Each row has two labels, one from each of two sets.
[ -2.4   9.6  52.0  21.5   5.5  15.2  11.4  10.2  -7.5  16.0  12.9  21.9
   3.0  12.0  -5.8 -19.3  14.9  -3.2  -9.4  34.6  19.0  -0.4 -11.7 -10.1
 -30.7  12.0  -6.2   1.8  26.9   1.8  -1.8 -20.4 -12.0 -13.0  15.6  14.7
  -3.0]
Y + <13>
[  4.5  21.2  46.6   3.7  17.9 -39.5 -13.8  12.1  10.1   5.2  22.5  10.5
   1.1  13.1 -21.5   0.9  22.3  -5.9 -34.1  21.6   4.7   7.4  -9.6  -2.1
  -8.9 -14.9 -13.0  20.4  60.3  -4.3  -1.7  26.8 -21.2  -4.7  14.3  56.5
  -3.7]
Y + <6>
[ 27.6  23.6  49.0   7.2  -5.1  24.5   3.0 -23.2 -14.4  16.9  27.1  21.9
 -13.7  13.2   0.6  27.7  41.5 -13.2 -15.1  41.1  14.1  -6.6 -19.8 -33.2
 -15.3   2.9   2.6  -5.3  58.6  -4.0 -15.3  -9.7 -12.3 -19.4  28.6  46.5
   1.1]
V + <13>
[  5.0  28.4  33.5  21.6   1.1  26.2   1.7  -6.9 -11.2  26.2   5.6  10.3
  -6.3   7.4  14.9 -16.2  11.5 -12.5  -2.8  47.1  27.5  -1.8 -10.5 -17.8
 -21.0   6.4  -8.4 -23.5  60.4  -9.3  -3.4 -27.9 -10.6 -31.7 -89.0  41.1
 -13.1]
Y + <13>
[ 10.3   1.9  33.9  17.0 -11.2 -26.9   4.1   6.5 -25.2  17.6   4.7   4.7
 -50.4  -0.3  32.0 -12.3   6.7  -1.3  -2.9  14.3 -27.5  17.7 -43.9 -23.2
   3.6  -2.7   0.5   4.6  62.9   5.3   5.4 -20.6  -5.5  -3.7   4.3   9.2
   5.0]
Y + <7>
[ 41.4  22.1  43.0  24.2   0.4  23.0   5.4  16.6 -12.5  17.2   5.2  17.1
   0.3  -3.2  20.5 -21.5  23.0   6.4   9.9  49.2   0.6  -8.4 -33.0 -16.8
 -18.7  25.1 -21.7  19.7  59.2 -13.8  -6.2 -26.2 -15.7 -13.1  41.7  51.5
 -18.5]
T + <13>
[  9.3  -3.5  32.6  39.3  10.8  42.0  23.6 -13.1 -13.1  11.9  15.2  15.3
 -23.6  10.4  -5.7   4.9   9.3   1.0 -19.5   9.0   7.0  20.7  21.6  -9.5
   2.3  -2.4   5.3 -60.3  33.1  21.9   4.1   1.8   4.5 -10.3   1.7  10.2
   3.8]
Y + <7>
[  0.7   1.4  53.2  23.6  28.2   2.5   0.0  16.9   0.5  -0.8   8.5  18.4
 -20.1  13.1  -9.1  10.4  21.3  -0.1 -23.7   1.7   2.8  13.8 -18.7 -10.1
  -1.9  -8.7  -0.8  30.3  56.9  -6.3 -12.9  10.5 -24.1  -1.6   9.3  33.0
  13.2]
Y + <7>
[ -0.2  19.3  55.7  37.8   5.9  15.5  16.0   4.6 -11.7  12.8  18.5  15.4
 -32.7  -0.7  13.2  -9.5  17.7   1.0 -12.2  28.4  20.4   2.6  -2.8 -12.6
 -34.2  12.8  -9.4  14.5  30.5 -17.7  -7.9  -6.8  -7.2 -18.1   9.7  28.5
   8.4]
Y + <13>
[ -1.9  11.8  41.3  21.4   8.2   5.9   8.1   4.1   2.8  14.3   2.2  18.0
 -12.1  12.8  15.5   6.5  17.5   1.0 -10.6  16.5  11.2   0.8 -17.7  -0.5
  -8.2   5.8  -6.9  31.5  38.3  -4.8   0.8  10.4  -8.0   4.1   2.1  30.0
   6.9]
V + <7>
[ 19.1  23.7  14.1  26.3  -2.3  16.3 -27.5  24.8 -10.8  47.0  -2.2  11.1
   0.4  -0.9   8.1 -11.2  48.7  -6.4  -6.4  25.6 -10.5 -11.6 -53.2 -26.8
  -2.2  15.7   9.5  39.3  55.5   1.7  -9.5  -1.6 -18.7  -9.0  41.3  37.3
 -21.0]
T + <7>
[ -2.1  13.7  38.8   5.5  30.5 -13.6  -4.9  16.1   9.8  24.5  22.5  22.1
  -6.0  11.7   6.5  14.7   7.0   2.4  -9.2  34.4  23.6  13.5  -3.7   1.4
  -7.5  -4.3   2.8  -2.9  34.2  -3.0  -6.8  11.4 -32.4  -4.5   3.4  45.7
   7.5]
Y + <6>
